Here is a tiny trained network, its code and every weight. The questions are about switching its units off for an input and a class, where a switched-off unit gives its printed mean instead of its output.

import numpy as np


def w(rows, s, z=0):
    codes = np.array(rows[::2]) - 128.0
    scale = np.full(codes.shape[1], s)
    scale[-1] = z or s
    return codes * scale


def norm(h):
    return h / np.sqrt((h * h).mean(-1, keepdims=True) + 1e-5)


def f(y):
    return y / 2 * (1 + np.tanh(0.7978845608 * (y + 0.044715 * y**3)))


def log_softmax(a):
    a = a - a.max(-1, keepdims=True)
    return a - np.log(np.exp(a).sum(-1, keepdims=True))


def net(x, mask):
    res = np.array(x, float).reshape(1, 6) / 4 @ E
    u = 0
    for l in range(4):
        y = f(norm(res) @ A[l][:, :-1].T + A[l][:, -1])
        res = res + np.where(mask[u : u + 5], y, B[l][:, -1]) @ B[l][:, :-1]
        u += 5
    return log_softmax(norm(res)[-1] @ U[:, :-1].T + U[:, -1])


A, B = {}, {}
E = w([
[191,104,39,2,172],'x0',
[129,174,159,100,238],'x1',
[41,222,64,155,115],'x2',
[46,29,97,224,189],'x3',
[233,156,42,182,134],'x4',
[6,160,76,82,137],'x5',
],0.0061)
A[0] = w([
[69,185,244,44,175,2],'0.n1',
[66,154,95,26,122,113],'0.n2',
[194,189,71,154,113,89],'0.n3',
[193,131,87,90,110,120],'0.n4',
[100,254,36,157,243,37],'0.n5',
],0.0075,0.0067)
B[0] = w([
[122,143,192,96,108,163],'0.n1',
[144,136,179,174,159,254],'0.n2',
[106,87,163,92,141,179],'0.n3',
[179,146,89,101,141,202],'0.n4',
[56,151,97,183,249,227],'0.n5',
],0.011,0.0022)
A[1] = w([
[204,101,176,222,125,37],'1.n1',
[100,55,121,142,148,77],'1.n2',
[33,158,73,196,2,2],'1.n3',
[90,174,125,155,156,91],'1.n4',
[172,159,147,66,68,64],'1.n5',
],0.0081,0.0053)
B[1] = w([
[163,115,169,187,152,183],'1.n1',
[103,122,155,99,120,138],'1.n2',
[114,131,84,165,9,249],'1.n3',
[117,143,112,144,127,183],'1.n4',
[108,194,103,169,156,210],'1.n5',
],0.014,0.0018)
A[2] = w([
[203,144,101,81,165,80],'2.n1',
[166,95,154,180,139,96],'2.n2',
[20,132,204,144,94,109],'2.n3',
[84,200,211,69,104,64],'2.n4',
[21,1,162,139,120,1],'2.n5',
],0.0075,0.0072)
B[2] = w([
[133,107,73,111,61,174],'2.n1',
[160,108,174,153,139,136],'2.n2',
[180,85,103,1,82,251],'2.n3',
[132,170,211,66,119,164],'2.n4',
[107,5,114,71,134,151],'2.n5',
],0.0084,0.0023)
A[3] = w([
[190,189,153,75,55,4],'3.n1',
[123,178,202,54,151,100],'3.n2',
[147,75,254,228,166,119],'3.n3',
[48,65,98,88,165,80],'3.n4',
[90,195,60,45,159,141],'3.n5',
],0.0073,0.0031)
B[3] = w([
[118,221,65,143,231,189],'3.n1',
[69,216,84,71,39,202],'3.n2',
[147,166,253,170,141,242],'3.n3',
[65,60,173,109,163,177],'3.n4',
[174,117,154,254,130,255],'3.n5',
],0.0069,0.0029)
U = w([
[87,196,186,33,103,158],'0',
[180,235,73,111,127,4],'1',
[86,117,95,188,3,157],'2',
[222,78,60,60,152,187],'3',
[89,180,109,171,145,82],'4',
[64,15,175,76,128,124],'5',
[187,97,219,205,125,163],'6',
[46,137,80,143,222,164],'7',
],0.019,0.004)

Each question gives the input, the list of numbers given to net, and the class t.
The units are the neurons (one row each of A and B). Each row of codes is followed by its name. A weight is (code - 128) times the scale printed after its matrix; where a second scale follows, it is the last column's (A, B and U).
mask holds one flag per neuron, layer by layer. A switched-off neuron (its flag False) gives its mean, the last column of its row in B, instead of its output. The means were averaged over made-up inputs and are rounded, as every weight is.
A unit's drop is (log p(t) with every unit on - log p(t) with that unit switched off) / (log p(t) with every unit on - log p(t) with every unit switched off).
The circuit of an input: a set's keep is (log p(t) with only the set's units on - log p(t) with every unit switched off) / (log p(t) with every unit on - log p(t) with every unit switched off). Starting from the 12 units with the biggest drops (on a tie, the unit counted first), units are removed one at a time, each time the one whose removal leaves the highest keep (on an exact tie, the one counted first), for as long as the keep stays at least 0.8.
circuit, biggest first: the units of the circuit, biggest drop first
top k neurons: the k neurons with the biggest drops, biggest first
k most important neurons of layer l: the k neurons of layer l with the biggest drops, biggest first
drop when u is switched off: that unit's drop, to one decimal
input [-2,-3,2,-6,0,4], class 1: circuit, biggest first	(3.n1)
input [4,4,1,2,-8,6], class 0: top 4 neurons	(0.n1 3.n2 2.n4 0.n2)
input [-1,5,7,1,-6,1], class 0: top 2 neurons	(0.n1 2.n3)
input [0,-6,1,-6,-1,8], class 2: top 2 neurons	(1.n3 0.n1)
input [5,-2,-2,2,-1,4], class 5: 2 most important neurons of layer 3	(3.n4 3.n1)
input [0,-4,-5,5,5,6], class 5: circuit, biggest first	(1.n2 2.n5)
input [7,-7,8,3,-6,7], class 2: top 2 neurons	(1.n3 0.n3)
input [5,-1,8,3,2,-7], class 7: 2 most important neurons of layer 0	(0.n5 0.n3)
input [4,-5,-2,-6,0,-3], class 1: top 3 neurons	(1.n5 3.n1 2.n3)
input [2,-1,-5,1,2,8], class 5: top 2 neurons	(0.n5 1.n5)
input [5,3,4,-4,5,-1], class 3: 2 most important neurons of layer 2	(2.n1 2.n4)
input [-6,3,0,3,-7,-1], class 5: 2 most important neurons of layer 2	(2.n5 2.n3)
input [0,-2,-4,7,6,6], class 5: 2 most important neurons of layer 0	(0.n5 0.n4)
input [-6,-1,6,6,-6,6], class 2: circuit, biggest first	(1.n3)
input [2,-2,5,0,1,-5], class 3: 2 most important neurons of layer 0	(0.n4 0.n3)
input [2,6,-2,-3,4,4], class 7: drop when 0.n5 is switched off	1.2
input [0,4,8,-8,2,8], class 7: drop when 1.n3 is switched off	0.1
input [-1,6,7,0,1,-5], class 7: drop when 0.n5 is switched off	0.3
